Below are the code and all the weights of a small trained network. Each question names an input and a class and asks about switching units off, where a switched-off unit gives its printed mean instead of its output.

import numpy as np


def w(rows, s, z=0):
    codes = np.array(rows[::2]) - 128.0
    scale = np.full(codes.shape[1], s)
    scale[-1] = z or s
    return codes * scale


def f(y):
    return y / 2 * (1 + np.tanh(0.7978845608 * (y + 0.044715 * y**3)))


def log_softmax(a):
    a = a - a.max(-1, keepdims=True)
    return a - np.log(np.exp(a).sum(-1, keepdims=True))


def net(x, mask):
    res = np.array(x, float).reshape(1, 5) / 4 @ E
    y = f(res @ A[0][:, :-1].T + A[0][:, -1])
    res = res + np.where(mask, y, B[0][:, -1]) @ B[0][:, :-1]
    return log_softmax(res[-1] @ U[:, :-1].T + U[:, -1])


A, B = {}, {}
E = w([
[233,255,94,70,34],'x0',
[127,137,140,113,133],'x1',
[137,78,39,56,145],'x2',
[114,160,187,59,148],'x3',
[54,224,74,101,137],'x4',
],0.0085)
A[0] = w([
[78,179,102,116,112,111],'n1',
[172,150,109,136,55,132],'n2',
[176,80,184,107,82,199],'n3',
[152,57,32,80,153,183],'n4',
[200,177,95,67,116,157],'n5',
[128,90,99,67,124,120],'n6',
[92,194,114,107,129,167],'n7',
[149,164,125,116,77,94],'n8',
[132,91,143,183,192,214],'n9',
[34,85,120,104,174,87],'n10',
[171,121,22,52,154,120],'n11',
[101,197,87,199,160,73],'n12',
[130,159,96,140,143,99],'n13',
[63,185,37,131,194,185],'n14',
[155,143,99,120,68,99],'n15',
[52,182,144,77,152,136],'n16',
[163,120,213,65,153,128],'n17',
[90,104,121,103,196,68],'n18',
[117,100,124,182,171,109],'n19',
[67,110,87,154,178,129],'n20',
[11,164,158,70,115,185],'n21',
[21,55,126,115,137,255],'n22',
[146,149,149,193,103,96],'n23',
[116,165,210,246,132,108],'n24',
[180,135,109,21,88,186],'n25',
],0.011,0.0036)
B[0] = w([
[187,97,106,114,162,178],'n1',
[218,124,217,127,73,197],'n2',
[232,131,70,235,177,188],'n3',
[149,244,188,181,212,216],'n4',
[218,99,216,120,131,238],'n5',
[64,219,70,134,238,158],'n6',
[245,132,100,188,105,196],'n7',
[78,49,200,91,72,178],'n8',
[209,159,182,134,64,216],'n9',
[168,80,209,101,63,209],'n10',
[115,193,139,138,111,218],'n11',
[149,84,79,133,216,164],'n12',
[148,80,149,125,165,140],'n13',
[235,77,55,153,118,228],'n14',
[179,66,183,59,45,177],'n15',
[174,126,104,202,128,202],'n16',
[139,139,3,231,107,170],'n17',
[151,156,134,81,84,171],'n18',
[203,163,197,82,140,179],'n19',
[242,161,184,61,53,192],'n20',
[185,107,142,182,117,219],'n21',
[215,159,188,157,51,254],'n22',
[162,188,87,89,192,154],'n23',
[139,182,135,58,169,214],'n24',
[161,113,166,159,70,236],'n25',
],0.0051,0.0093)
U = w([
[143,89,193,53,80,62],'0',
[147,136,135,169,118,215],'1',
[144,105,145,137,112,253],'2',
[137,224,155,106,154,152],'3',
[171,28,104,202,139,74],'4',
[107,115,134,77,154,105],'5',
[91,75,108,6,175,33],'6',
[52,106,103,136,116,30],'7',
],0.013,0.0062)

Each question gives the input, the list of numbers given to net, and the class t.
The units are the neurons (one row each of A and B). Each row of codes is followed by its name. A weight is (code - 128) times the scale printed after its matrix; where a second scale follows, it is the last column's (A, B and U).
mask holds one flag per neuron, in row order. A switched-off neuron (its flag False) gives its mean, the last column of its row in B, instead of its output. The means were averaged over made-up inputs and are rounded, as every weight is.
A unit's drop is (log p(t) with every unit on - log p(t) with that unit switched off) / (log p(t) with every unit on - log p(t) with every unit switched off).
The circuit of an input: a set's keep is (log p(t) with only the set's units on - log p(t) with every unit switched off) / (log p(t) with every unit on - log p(t) with every unit switched off). Starting from the 12 units with the biggest drops (on a tie, the unit counted first), units are removed one at a time, each time the one whose removal leaves the highest keep (on an exact tie, the one counted first), for as long as the keep stays at least 0.8.
units of the circuit, in order: the units of the circuit, biggest drop first
most important unit: the unit with the biggest drop
top k neurons: the k neurons with the biggest drops, biggest first
drop when u is switched off: that unit's drop, to one decimal
input [-2,-1,6,7,-3], class 1: most important unit => n17
input [-6,2,4,2,-2], class 0: units of the circuit, in order => n10, n20
input [0,-2,4,-1,7], class 4: units of the circuit, in order => n14, n24
input [8,-5,-5,-5,-7], class 0: units of the circuit, in order => n15, n2
input [-1,6,4,-7,-5], class 1: top 2 neurons => n4, n14
input [8,-5,-1,-5,-6], class 0: units of the circuit, in order => n15, n2
input [-3,2,7,5,-6], class 3: top 2 neurons => n4, n6
input [-7,6,-7,-6,7], class 0: top 3 neurons => n20, n10, n24
input [-1,-2,8,-8,0], class 1: top 2 neurons => n24, n14
input [-7,5,-6,2,-1], class 0: top 2 neurons => n10, n4
input [3,-1,5,-2,-2], class 3: units of the circuit, in order => n4, n11
input [-6,-2,8,-2,3], class 3: units of the circuit, in order => n4, n6
input [3,0,-8,-3,-3], class 3: units of the circuit, in order => n24, n23
input [-6,-5,5,-7,-5], class 1: most important unit => n4
input [-2,-6,-7,-4,-7], class 3: top 2 neurons => n24, n23
input [-8,-5,1,-6,4], class 0: top 2 neurons => n20, n10
input [2,-3,7,7,-5], class 1: top 2 neurons => n17, n25
input [-6,-2,3,-8,-2], class 1: drop when n7 is switched off => -0.1
input [-7,4,-2,2,-7], class 0: drop when n9 is switched off => 0.2
input [-2,-6,1,-1,7], class 4: drop when n14 is switched off => 0.3
